Each row has a class, written after it.
[ 178 -246 -314 -117   29 -182 -311  -81   65  -13   -3  145  -53   98
  121  166  -39   39  164 -141   59 -144   35  -17 -101 -323   37   65
   66  -18   -9 -138   28 -209   50   41   76 -167   59] : D
[ 248  167   41  140  185   13  178    8   75  183 -165  -39 -221  293
 -126 -247  153  -46  155   27  115  142   44 -257  490 -303  177  308
  176  -11  -52   32    0   46    4 -208 -251 -269 -129] : G
[  81 -117 -328  244  124  160  -17    2 -257  165   -1  220  125  -14
   25 -111 -288 -113   95  143   56  -22 -115   89 -142  -18 -137  -11
 -154   93  224 -374 -289  155 -249  -85  -50 -183  -51] : K
[  27  255  196  292  239 -113   58  -36   50  131  -63  -53   18   95
  -54  139   67  -14   68   90   81  264 -203 -127  324  -68  -61  203
  179   60  -10   -2  -80  -74  153 -155  -43 -193  101] : Z
[-177 -118   88  229  142 -223  -60 -138 -132   37  117   53   42 -194
  278 -171   86  -57   11   37  -26  -37 -236  266 -115  264 -213 -171
   -4  128 -109 -122 -264   12  234 -277  145  119  163] : G
[  13  123   59 -294 -205   -3   43  236  196   15   59  167 -232   10
 -439   71   -2   39 -122 -308 -149   98   36 -426  -64  -34    9  -69
   65  318 -198  192  259 -379  428  158 -455   90  -55] : K
[ 224 -172 -279   48  297  -93 -130  -77 -131   51  -56   26 -111   25
   99   93 -110 -122  100  -36   44  -19   66  -99  -20 -157  -50   43
   69  133  -22  -48   46 -170  -89  -49  131 -204  -68] : W
[ 451  147  209  -83  -45  -20 -129   38  -34 -220 -159    1   92 -174
  353  143  -33   65   -1  134  -41 -103  -59 -143  439   59 -179  -23
   72 -160  308  521  211  121   92 -254  157  106  -52] : W
[  32 -248 -234   63  138  -63  -28 -157  -88   49 -107   80  -73  -33
  130  236   -9   74   97   -3  -90  -52   84  -53 -175 -202  -22  -77
  -13  198   17  -70  -15 -156  -10   19  184   17   28] : R
[  81  154 -140   39  227  -56  -94 -138   94  124 -190 -209   80    7
 -168   20  -14 -228   21  -26   57  239  -75 -175  252 -110 -110  316
  275   25 -221 -153  107 -265  304  -59 -225 -221  105] : K
[ -62 -280   14    1 -245  226  249 -119  108  -17   23  273 -367  177
 -110  103  172  -85  126   86   19   91 -182  124   66   50   89 -134
   26  -92 -222 -161 -123   87  266  -57   71 -173 -155] : C
[  24  805  367 -646  287 -188  120 -294 -112 -342 -318 -518  214 -116
  444  247 -132  -57  327    6  284  -97  177  -12   70  314  574   66
   47 -259  486  513  164  145   61  147  209  101 -176] : F
[ 207 -317 -333   32  141  -41 -172  -44  -25  117  -86   13 -174   57
   15  149  -99  -47  159  -45    8    2   65 -110    8 -329   31  118
   79  205   18 -169  -39 -196  135  -72  -51  -84  -67] : E
[-217   89  175  -59  -26  -93    5  -25    8  104  -71 -183 -111 -227
  106 -165   54  -55  163 -204  -46   50 -205  318  -51  166  -39 -241
 -124  306 -145   26 -181   55  329 -167 -121  290   44] : Y
[ 179 -183 -212   36  166 -138 -225  -92  -76   88  -89  131  -77   29
   67  101  -82   38   60 -112  -24  -70  122 -106  -65 -224    5    1
   48  201  -98 -119  -40 -162   78  -28   74 -102  -39] : R
[ 179  -93 -204  -10  172 -113 -128  -19   75   31 -216  -31  -59  -29
  112  319  -64   24  148 -122  -49  -91  111   32 -148 -178  170    5
   51  174  -82  -15    6 -210   45   24  106 -153   -4] : G
[ -67 -238 -347  108  148  152 -318  113  149 -149  311 -252  114   92
  105  238  133   96  255   32  323   28  -13 -427  -58  155   88   46
  197 -226  144  292   73 -368  207 -202 -458 -593 -133] : C
[ 148  518  160 -443  -18  214 -126  -46 -413   99 -357 -192   19  288
  177   51  -61  -58  163  -14  260  -62  168 -214  260 -106  232   13
 -143  -32  -69  263  330 -110  -10  -58  121   17 -405] : Z
[  38 -288   73 -271 -696   35 -137  -21  376 -332  -14  158   98 -163
  115   -7   98  252 -240  106  129 -119   93  273   69  191 -150 -152
   63 -110  399  313  372  199  256 -133 -597  390   77] : Y
[-288 -131  268  185   68 -103 -112   42   79   57   79 -237   26 -263
   45 -241   79   -6  -66  -69   31 -145 -281  273  -72  224 -401 -266
  -83  -43 -136   44  -84 -125  331 -340   63  -37  131] : G
[   1  380  324  422  471   43  220  580 -492 -422  718   66  284  -93
  423 -139 -146  -67  147  186 -448   96 -564  296  185  409  153  131
   -3   45  899  260 -191  534  -71 -148   43   59  146] : K
[ 589  177  105 -310 -195   28 -434  -79 -200 -233   -8  126  157  -89
  431  144 -124  257  -77  -74 -223 -215  128  138  367   31   53  -38
   30 -247  303  288  210  156 -102  -19   69  259  -63] : K
[ 299  375  -39 -244 -174   47  -95  -72  -19   39 -323 -231 -136 -124
  365 -114 -196 -145  115   53   73 -190   92 -310  369  -66  -34   41
  -49 -231  276  430  277  143  389 -106 -115  128 -182] : D
[ 560  -24   32 -343 -206  207 -214 -203 -115  -42 -380  -48 -134   49
  356 -164 -114  -23  135   37   83 -200   83   -8  672   40  -39  -27
   53 -132  232  305  382  320  307 -175 -253  143 -287] : R
[ 108 -302 -105 -102  135 -119 -284  -14  -95   85 -108  -19 -128    1
   62  157  -10    1  221  -15    6  -21   28  -60  -45 -156  -23   51
  137  342  -57  -53   93 -278    9  -35   72  -47  -18] : D
[   4 -382  195    9    8  175  111   -2 -260  111  125  272  105  170
 -298 -114  127  220 -241   39  143   14 -383    5  -59   79 -352 -129
 -177  369   94 -317 -165  -79 -224 -126 -516  -38   56] : C
[-194  -30  236  171   24    7  -28   81  -37   63  127    0   -9 -171
   78 -300   95   66   20   -5  -97   91 -262  310   29  283 -204 -173
  -40  183 -161   -7 -204   21  322 -354 -241    0  120] : R
[  11  209  196  172  352    3   34 -139  144  136 -143  -83 -209  195
 -170  -34  184 -223  -35  -11 -181  300  -97 -239  492 -112 -255  275
  222  267  -92 -139  -46   62  223 -219 -147 -126   36] : W
[ -47 -252  -67 -122  -43   -5  190 -240  143 -130  169 -108 -371  131
 -122 -210  211 -362   39  -43  -93   87 -182   58   -5  221  -72  146
  120  -26 -400 -232   65  -24  707  -21 -866  433    9] : G
[ 342  467   45   48  180   13   88 -147    8  103 -166 -117 -162  230
 -164  -85 -108  110  157  -18  113  214  161 -289  536 -430   80  350
  140 -204  -27  156   61   83 -167  -54 -221 -135  -33] : C
[ 109  284 -333 -169   45 -117 -398    5  -10  -51 -296 -387  426  108
  470 -161  117 -248 -295  134  578  315 -185 -123  169  -54    3  462
  263 -436  198  114  831  261  401  296 -538  -47 -244] : D
[ 164 -213 -295  -34  125  -99 -290  -16  -17   60 -158  -72  -36 -112
   64  216 -132   26   58 -123  -18  -60  157 -121 -145 -234  -19  -10
   60  166  -33   17  119 -238  -25   61  130 -104  -10] : F
[ -46   43    3   91    4  -47  -88   40  125   26  -25   50  -59  189
 -175 -157  157  -58  -63   68  -49  258  -93 -138  465 -253 -235  366
  227    2   16 -165  181   11   42 -250 -223 -108  247] : C
[  53 -418  175 -133   27  214  137  213   63  -69  352  111 -460  259
  -57 -196  254   74   15 -110 -516 -151  142 -342  252  115   19 -127
  143  424  219  228  195   95  156   38 -141  -34 -108] : F
[  14  256  109   12   94   57   53  -89   26  278 -314  -27 -311   96
 -220   92   16  158  159  -15   15  302  -58 -188  347 -133   22  192
  106  250  -91   -5  -92 -129  140  -32 -218  -84  136] : D
[  34  394  284 -664 -162  312 -216   -6  310 -239 -559  -68 -204  -69
 -168  406   83  217  -61  -27  322  -13   34  123  -95  168  -11 -187
  -95 -216 -160  521  232  -15  744  105 -291  223 -539] : D
[ 274 -126 -154   23  228  -53  -75 -165  -68   69 -124   16 -122    4
  100   89 -122  -30  166  -23   77   50   75 -101   93 -239   38   68
   99  196   54  -57 -155  -65   19 -113   33 -227  -54] : R
[ 105 -123  -72   81   28    6  -78  213 -215   16   38  323   39  191
 -130 -160 -115  136   88 -110    0   20   13   42  131  -76  248    8
 -104  214  171 -162 -215  120 -277 -113  -63  146 -194] : Z
[-105  111  -63 -568  -99  233 -306 -262  135 -151   67  402 -192  333
  -29   18  304   47  -79  -84  232 -289   71   47 -213 -104  -57 -253
 -184 -455   69  334 -167 -315  190 -380   85 -325 -390] : R
[   9 -336  192 -183  -83   37 -260  193  176 -109  182  113   75    5
 -444   -5  314   66 -332   58  -27   56 -103  -63  232   99 -480   93
  177  -82 -191 -162  285 -253  203  112 -131  258   58] : R
[-393    9  131 -603 -282  174   44 -112 -163 -161  -38  222 -100 -128
  135  186  307  224 -231   47  165 -123  -53   24 -419  234 -416 -488
 -258   35  118  161  517 -243  336  110   46  259  -96] : W
[  97 -136 -265 -118  219   70   13 -119 -207   90 -227   55  151 -116
 -211 -101  -87  -49   27  -22  234   91 -111   94  -22   60 -189  -16
  -79  247  -51 -314 -113  -83   41   27 -316  199  -93] : Y
[-305 -108   96  152  113 -120   21 -243   62  -22  161  -73  131 -204
  142 -179   83   14  -51 -106 -123  -52 -193  479 -211  251 -194 -286
  -11   32 -115    5 -217  -11  317 -151   90   46  152] : Y
[-107 -142  247   73  196 -208 -134   44   42  -51  122  -21  112 -250
   53  -84  110  -13 -125  -39 -280   -5 -318  392  -61  315 -288 -131
   40   55 -313 -115 -195 -229  374 -312  104   88  186] : K
[ -51  162    9   95  383 -225  128  126  145  -81  615  301   93   66
 -137 -118  363  146 -450 -278 -207  150   70   81   51  137 -184  128
  450  630 -204 -414  276  138  325  752 -213 -222  538] : D
[  69  126  130  209  288   77  107  -17   -8   60  -72 -179 -120  119
 -134  105   26   61   70   74   52  263  -67 -250  297  -66   -4  189
  139  -30 -122   94  -35 -104  204 -113 -148 -197  -28] : F
[ 167 -140 -187  -24  112  -20  -36 -114  -43  126  -41  -37 -116   13
   24   35 -135   -8  199 -132   23  -22  111  -27    0 -251   15  -32
   15  253  -47 -136  -46  -76   -7   -4  -25  -79  -31] : E
[-213  -61  269  147   83  -71  -34   10   40  112 -103 -180  100 -326
  149  -83  100  -19  -34  -48  -80    0 -293  446  -15  245 -352 -253
 -114  309 -233 -279  -98   44  453 -226  -97  115  140] : R
[  43 -288  -91  191   47   68 -156  158 -387   70   78   23   36 -307
  -95 -132 -150  -48  -52  -50  211   87 -300  -28  -77  171 -316 -183
 -140  440  146 -177   -8   58   91  -54 -500  338 -161] : F
[ 349 -464 -522 -127  117   30   -8 -210  180 -181 -152  443 -142   39
  415 -186  -80  120  111  195  -78  258  246 -275  175 -213  122  -21
  393 -513  486  279   85  305 -255  -98  805 -736 -396] : K
[ -19  119  139   24   78   38  127  -77  -38  138 -196 -298 -187  153
 -114 -121   65 -150  287   82  109  272  -50 -147  582 -126  185  333
  161  138   19   34  -70 -102  182 -310 -228   59   60] : R
[ 179  191   96  138  206  -76  129 -108   49   47 -170 -102 -135  112
  -17 -197  111  -95   31   76   77  213   -9 -201  465 -203    0  279
  226  -78   84   22   93  169  -77 -249 -169 -295  -22] : Y
[  -6 -222 -192 -149 -154 -234   96 -327  508 -165 -222  180  -58  -63
  180  309  188  146 -134  280  339   -6  -13   57 -365   56  -97 -175
  203 -631  301  561  601  118  310  408   70  160 -326] : Y
[ 172 -209 -201  -83   33  -95 -131 -112  -71  111 -121   51 -164  -21
   83  109  -34   59  194  -50   69  -48  106  -80  -35 -227   74   11
   73  185  -67 -155  -11 -144   -4    2   73 -150  -17] : C
[ 395  281   88 -426   20  101 -237 -189 -267   11 -349  -71  -76  -55
  246   39 -242  -70  219   60  282 -173  -20  -87  235  149    6 -109
  -77 -244  133  526   26  -92  138 -190  171  104 -331] : G
[-230    6 -271 -523 -137  185 -264 -344  -18  156 -303   11 -267  -62
    8  127  173  109 -115 -176  151 -185  183 -426  -94   29 -136 -141
 -182   34  162 -294  -68 -350  388  -59 -218 -190   30] : R
[  54  -95  101   29  -47 -293   38 -182  243 -245  288  350 -400  -66
  -98  309   41  209  -26   47  229 -261  -17   37 -284  296  100 -230
   93 -642  -87  274  -82 -142  100   36  167 -219   13] : E
[ 141  340  238  233  170    9   93 -119   95  -23  102  -53   74  146
  -81 -170   27   58   48  -12  -14  328  -36  -22  462 -162  -81  269
  203  -54   26  -50  -27  198   77 -132 -382 -127   40] : W
[ 471  293 -184 -161  -64   39 -305 -216 -156  -80 -342   32  195 -116
  406  -29 -152 -164  126   84  188 -243 -123 -110  252   62  -11   50
    3 -437  192  266   66  224  341 -195  -90   -4 -240] : E
[ 284   12  186 -265 -300  226 -404   69 -140  -74  100  -59  -22  178
  320  -88  -58  -65  157  118   13 -199  -77  -34  516  230  -88   45
  -52 -307  307  265  132   66   84 -331 -182   70  -89] : W
[-366  -13  111 -442 -132   34   83  -94  161 -139  -26  -38 -261  -20
  107   35  415  197  137   83  -62  -70   97    0 -289   52 -166 -268
  -20  -86   76  505  457 -113  212   35    1  353 -126] : Y
[-144  -89  167   52  112  -48    2 -151   28  169  -60  -57 -120 -217
   81 -214  149   15  -23  -79 -113   57 -256  396   32  202 -324 -263
  -95  207 -229  -77 -247   56  277 -201   21  226   94] : F
[ 183 -239 -287    6  123 -135 -316 -110   38    7  -19   38  -73   -3
  138   88  -40  -11  131  -73  102    8   88   38  -37 -223  -31   75
  133   65  -62  -38  -27 -193  203  -87    9  -92  -37] : W
[ -60    2  194  110  -22   52  137   22 -421   53  191  383  -52  -14
   53 -217   67  287  159 -103  -31   18 -369   68   20  145  -20 -238
 -158  372  362 -115 -233  378 -403   48 -123   88  136] : D
[-230 -214   92   98   12 -108   38 -111  -53  180   18 -110 -106 -264
  157 -285  104  -43  -28 -118 -120   55 -254  240 -159  101 -290 -258
 -101  418 -115 -197 -246   34  129 -274  -86  113  198] : K
[ 101 -247 -223   15  118  -72 -123  -97   11   79 -113  -25  -72 -100
   93  129   32   72   49 -101  -28  -19   61    6  -51 -268  -99  -15
   75  300  -41 -186   16 -192  175  -64    0  -95   77] : K
[ 189 -173 -218   11  196 -120 -129  -85  -13   32  -81  -31 -100   40
  119  172  -55  -73  141  -92   56  -85   80  -30  -35 -202   88   21
   95  139  -76  -24   42 -154   46  -14  127 -236   -2] : F
[ 166  166  104 -612   13  154 -409 -160 -108 -206 -125  -44  104   74
  341   32  121  -51  -14   16 -186  -92   27   69  217  213 -123   -5
   93  -18  177  319  335   44  278  -83  -73  234 -233] : C
[ -89  128  127   73  184    5   66 -107   14  276 -188  -72 -263  251
  -61 -243  155 -224  211  149   21  180 -147  -64  334 -122  -89  238
   96  143  -45 -129 -117    1   45 -437 -160 -188   12] : K
[-224  -27  -61 -452 -205 -182   -5 -360 -236 -222 -200  251  258 -477
  444  235  410  337 -464  159  165 -124   86  267 -580  334   50 -428
   45 -217  228  315  521 -265 -151  230  543   36  -32] : F
[ 113 -319 -209  -88  184 -133 -205  -21   21   28  -31   65  -61   57
   34  168   66  -50  127  -82   22  -80   -4  -40  -90 -134   -2    5
  115  178  -99 -154   87 -218  184    4   71  -90  -93] : E
[-133 -359  369  380  246 -123  321   28 -349 -131   90  121  234 -459
  190  563  118  540  204  300   51  187 -366  159 -640  351  236 -409
  136 -106   65  150   55 -307  -39  258  599 -285 -274] : G
[-210 -111  165  122  -78  -73   32  -24  -37   30  -17 -133  -56 -305
  173  -38   75  213   18  -94   30  -57 -252  321  -68  194  -81 -314
 -137   52   16  105 -101  -14  491 -139  -47  243   66] : Y
[ -49  212  215   81  330   90   21 -110  102   89 -140 -201  -12  173
 -142  181  154   38  -47  -21  -82  388  -72  -38  356   -8   17  235
  190  254  -49   33 -110 -172  258 -124 -181  -81   16] : W
[ 191 -157 -267   64  138 -142 -166 -122   32   30  -48   33  -82   13
  124  121  -64   96   55  -35   75   37  127 -151   63 -310    7  127
  163   77   65  -48  -25  -70   72   -5   87 -195   61] : C
[-653 -354  286   55   80 -116 -127  367 -368 -218  471  300  200  595
  290  245  289  186 -492   87 -449  -14 -295    7 -449  210  116   35
 -101  512  191   52   92 -531  124 -539    6 -163  404] : E
[ -76 -653  234   52   18  192  156   27 -196   21  341  315  150  130
 -294 -191  166  172 -140  230 -182  168 -126   52  -50  123 -525  -68
   10  420  -46 -603 -171   31 -468  -31 -119   38  181] : Y
[  16 -101  172  226   14  -35   17   18 -504  -77  123  164  143 -109
   48 -117   -4  186  -54  198  188   -6  -70  -13  -80   -9 -123 -108
 -140  -86  164 -165   80   78 -535 -222   -7   63 -148] : F
[-152  -59  139   67   76 -125   53 -196   48   66 -118  -71   29 -264
  203 -155  121  135   61 -115  -29  -81 -116  214  -97  179 -125 -261
  -68  192  -79 -121 -297   72  237 -200   14   34  138] : G
